Here is a tiny trained network, its code and every weight. The questions are about switching its units off for an input and a class, where a switched-off unit gives its printed mean instead of its output.

import numpy as np


def w(rows, s, z=0):
    codes = np.array(rows[::2]) - 128.0
    scale = np.full(codes.shape[1], s)
    scale[-1] = z or s
    return codes * scale


def norm(h):
    return h / np.sqrt((h * h).mean(-1, keepdims=True) + 1e-5)


def f(y):
    return y / 2 * (1 + np.tanh(0.7978845608 * (y + 0.044715 * y**3)))


def log_softmax(a):
    a = a - a.max(-1, keepdims=True)
    return a - np.log(np.exp(a).sum(-1, keepdims=True))


def net(x, mask):
    res = np.array(x, float).reshape(1, 2) / 4 @ E
    u = 0
    for l in range(3):
        y = f(norm(res) @ A[l][:, :-1].T + A[l][:, -1])
        res = res + np.where(mask[u : u + 5], y, B[l][:, -1]) @ B[l][:, :-1]
        u += 5
    return log_softmax(norm(res)[-1] @ U[:, :-1].T + U[:, -1])


A, B = {}, {}
E = w([
[222,73,141,254,106,150,133],'x0',
[106,43,133,114,178,56,117],'x1',
],0.0084)
A[0] = w([
[128,3,187,201,187,104,142,72],'L0N0',
[46,33,136,126,156,70,92,79],'L0N1',
[74,62,206,95,146,72,65,65],'L0N2',
[75,155,112,120,111,159,141,251],'L0N3',
[93,203,99,101,115,146,127,99],'L0N4',
],0.0083,0.0031)
B[0] = w([
[82,189,58,115,180,209,238,254],'L0N0',
[195,213,46,131,130,6,19,237],'L0N1',
[218,128,89,189,176,157,87,217],'L0N2',
[88,119,254,136,93,22,136,201],'L0N3',
[94,150,254,199,88,176,194,200],'L0N4',
],0.0074,0.0062)
A[1] = w([
[70,78,52,125,123,5,42,228],'L1N0',
[70,120,61,139,122,254,230,40],'L1N1',
[149,73,140,148,135,234,137,166],'L1N2',
[118,137,222,136,77,169,98,247],'L1N3',
[143,187,162,146,83,124,136,54],'L1N4',
],0.0081,0.0014)
B[1] = w([
[205,174,152,75,199,2,141,248],'L1N0',
[143,33,164,108,128,81,185,238],'L1N1',
[135,59,119,197,50,94,163,197],'L1N2',
[99,118,91,124,172,152,86,254],'L1N3',
[120,121,127,54,188,178,69,193],'L1N4',
],0.0099,0.005)
A[2] = w([
[173,205,141,143,61,73,83,100],'L2N0',
[140,110,52,179,122,84,171,2],'L2N1',
[134,52,97,116,108,189,150,109],'L2N2',
[94,128,5,128,255,159,119,109],'L2N3',
[89,186,81,184,45,192,121,107],'L2N4',
],0.0083,0.0033)
B[2] = w([
[76,42,171,130,115,114,74,182],'L2N0',
[72,194,150,194,110,153,117,214],'L2N1',
[116,56,85,64,19,76,130,213],'L2N2',
[145,168,108,254,89,207,103,254],'L2N3',
[82,100,132,44,190,151,9,182],'L2N4',
],0.01,0.0032)
U = w([
[223,212,53,198,179,147,149,205],'0',
[172,21,97,184,40,146,242,250],'1',
[194,171,132,66,223,7,96,182],'2',
[175,163,126,61,90,159,201,1],'3',
[42,186,218,43,162,198,84,247],'4',
[135,2,87,76,64,193,23,26],'5',
],0.0078,0.0039)

Each question gives the input, the list of numbers given to net, and the class t.
The units are the neurons (one row each of A and B). Each row of codes is followed by its name. A weight is (code - 128) times the scale printed after its matrix; where a second scale follows, it is the last column's (A, B and U).
mask holds one flag per neuron, layer by layer. A switched-off neuron (its flag False) gives its mean, the last column of its row in B, instead of its output. The means were averaged over made-up inputs and are rounded, as every weight is.
A unit's drop is (log p(t) with every unit on - log p(t) with that unit switched off) / (log p(t) with every unit on - log p(t) with every unit switched off).
The circuit of an input: a set's keep is (log p(t) with only the set's units on - log p(t) with every unit switched off) / (log p(t) with every unit on - log p(t) with every unit switched off). Starting from the 12 units with the biggest drops (on a tie, the unit counted first), units are removed one at a time, each time the one whose removal leaves the highest keep (on an exact tie, the one counted first), for as long as the keep stays at least 0.8.
circuit, biggest first: the units of the circuit, biggest drop first
unit that matters most: the unit with the biggest drop
top k neurons: the k neurons with the biggest drops, biggest first
top k neurons in layer l: the k neurons of layer l with the biggest drops, biggest first
drop when u is switched off: that unit's drop, to one decimal
input [-1,7], class 0: circuit, biggest first : [L0N0; L2N3]
input [3,-8], class 5: unit that matters most : L0N0
input [0,0], class 0: top 3 neurons : [L0N0; L0N1; L1N3]
input [5,7], class 0: top 3 neurons : [L0N1; L0N0; L0N4]
input [1,-8], class 4: top 2 neurons : [L0N0; L0N3]
input [4,-3], class 1: circuit, biggest first : [L0N1; L1N2]
input [1,-1], class 5: circuit, biggest first : [L0N1; L0N0; L1N0; L0N4]
input [6,-8], class 5: top 2 neurons : [L0N0; L2N4]
input [2,2], class 1: circuit, biggest first : [L0N0; L1N1]
input [3,4], class 0: top 3 neurons in layer 0 : [L0N1; L0N0; L0N4]
input [5,-5], class 5: top 4 neurons : [L0N0; L1N0; L2N4; L1N1]
input [0,5], class 0: top 2 neurons : [L0N0; L2N3]
input [-1,8], class 0: top 3 neurons in layer 0 : [L0N0; L0N2; L0N3]
input [3,6], class 0: top 2 neurons : [L0N1; L0N0]
input [2,-1], class 1: unit that matters most : L0N1
input [4,-4], class 5: top 2 neurons : [L0N0; L1N0]
input [2,-5], class 5: top 3 neurons : [L1N0; L0N0; L0N1]
input [7,-8], class 5: top 2 neurons : [L0N0; L2N4]
input [2,-4], class 5: top 2 neurons in layer 1 : [L1N0; L1N2]
input [5,-2], class 1: unit that matters most : L0N1
input [4,-7], class 5: top 2 neurons : [L0N0; L0N1]
input [1,-6], class 4: top 2 neurons in layer 0 : [L0N0; L0N3]
input [2,-7], class 4: top 3 neurons in layer 0 : [L0N0; L0N3; L0N2]
input [-1,6], class 0: drop when L0N0 is switched off : 0.3
input [1,-2], class 5: drop when L1N0 is switched off : 0.3
input [2,5], class 0: drop when L0N1 is switched off : 0.6
input [0,-8], class 4: drop when L1N3 is switched off : 0.0
input [2,1], class 1: unit that matters most : L1N1
